Here is a tiny trained network, its code and every weight. The questions are about switching its units off for an input and a class, where a switched-off unit gives its printed mean instead of its output.

import numpy as np


def w(rows, s, z=0):
    codes = np.array(rows[::2]) - 128.0
    scale = np.full(codes.shape[1], s)
    scale[-1] = z or s
    return codes * scale


def f(y):
    return np.maximum(y, 0)


def log_softmax(a):
    a = a - a.max(-1, keepdims=True)
    return a - np.log(np.exp(a).sum(-1, keepdims=True))


def net(x, mask):
    res = np.array(x, float).reshape(1, 4) / 4 @ E
    y = f(res @ A[0][:, :-1].T + A[0][:, -1])
    res = res + np.where(mask, y, B[0][:, -1]) @ B[0][:, :-1]
    return log_softmax(res[-1] @ U[:, :-1].T + U[:, -1])


A, B = {}, {}
E = w([
[103,148,145,172,168,91,78,131,133,54,110],'x0',
[130,151,190,89,86,163,60,106,147,160,145],'x1',
[182,204,170,135,109,93,169,124,41,134,94],'x2',
[157,184,160,85,255,150,145,137,99,144,101],'x3',
],0.014)
A[0] = w([
[147,156,172,50,113,179,118,116,167,238,129,83],'n1',
[134,136,131,121,152,134,125,128,100,135,126,88],'n2',
[131,142,109,140,121,124,164,129,77,120,135,77],'n3',
[147,152,75,161,105,87,211,127,7,135,102,97],'n4',
[93,13,61,140,205,136,132,122,232,107,114,72],'n5',
[157,206,118,110,206,131,162,127,49,115,127,38],'n6',
[150,196,149,116,240,118,157,128,40,154,106,113],'n7',
[114,137,137,126,133,126,140,125,131,119,144,23],'n8',
[101,136,129,180,114,98,96,124,143,50,126,73],'n9',
[97,54,92,133,174,126,113,135,213,111,146,52],'n10',
[125,108,111,105,138,130,114,134,109,118,131,1],'n11',
[144,151,108,131,132,114,129,141,129,123,100,52],'n12',
[113,97,98,135,157,129,138,133,162,104,154,164],'n13',
],0.014,0.0046)
B[0] = w([
[138,109,147,48,101,143,67,139,90,176,181,234],'n1',
[90,126,99,125,137,141,166,140,117,120,141,151],'n2',
[130,116,127,126,66,126,181,129,123,114,138,158],'n3',
[165,48,127,127,72,144,175,138,45,21,193,222],'n4',
[145,110,105,138,218,141,150,125,253,99,136,247],'n5',
[126,179,158,128,191,99,161,125,95,147,74,221],'n6',
[105,189,106,178,200,119,201,119,103,202,66,253],'n7',
[147,154,112,97,147,116,118,149,149,136,106,128],'n8',
[125,167,138,147,122,116,40,131,122,99,74,181],'n9',
[104,152,91,139,132,138,163,134,223,120,160,214],'n10',
[130,128,95,105,159,95,82,167,102,117,138,130],'n11',
[116,150,139,106,103,182,119,104,124,123,163,140],'n12',
[137,120,161,135,131,132,156,120,186,86,153,179],'n13',
],0.015,0.021)
U = w([
[199,112,118,177,82,92,214,120,14,82,153,54],'0',
[151,228,146,137,219,116,229,120,17,183,99,216],'1',
[95,197,161,223,82,34,31,104,120,57,85,168],'2',
[79,79,74,144,20,111,75,80,146,189,113,2],'3',
[92,129,51,157,175,152,134,113,239,122,154,181],'4',
[137,144,152,14,120,187,115,123,80,254,191,186],'5',
],0.0069,0.0028)

Each question gives the input, the list of numbers given to net, and the class t.
The units are the neurons (one row each of A and B). Each row of codes is followed by its name. A weight is (code - 128) times the scale printed after its matrix; where a second scale follows, it is the last column's (A, B and U).
mask holds one flag per neuron, in row order. A switched-off neuron (its flag False) gives its mean, the last column of its row in B, instead of its output. The means were averaged over made-up inputs and are rounded, as every weight is.
A unit's drop is (log p(t) with every unit on - log p(t) with that unit switched off) / (log p(t) with every unit on - log p(t) with every unit switched off).
most important unit: the unit with the biggest drop
top k neurons: the k neurons with the biggest drops, biggest first
drop of u: that unit's drop, to one decimal
input [2,1,2,-1], class 2: most important unit => n7
input [2,-1,0,-1], class 2: top 3 neurons => (n5 n7 n10)
input [-7,3,-5,-2], class 5: top 2 neurons => (n1 n7)
input [6,2,-1,-2], class 2: top 2 neurons => (n9 n5)
input [-6,-5,8,1], class 0: top 2 neurons => (n4 n3)
input [-2,-8,-2,3], class 4: top 2 neurons => (n5 n13)
input [-8,-7,3,-1], class 0: drop of n4 => 0.1
input [-5,6,8,-2], class 5: drop of n1 => 1.2
input [-3,6,-5,1], class 5: drop of n1 => 1.0
input [4,2,2,-1], class 2: drop of n5 => 0.1
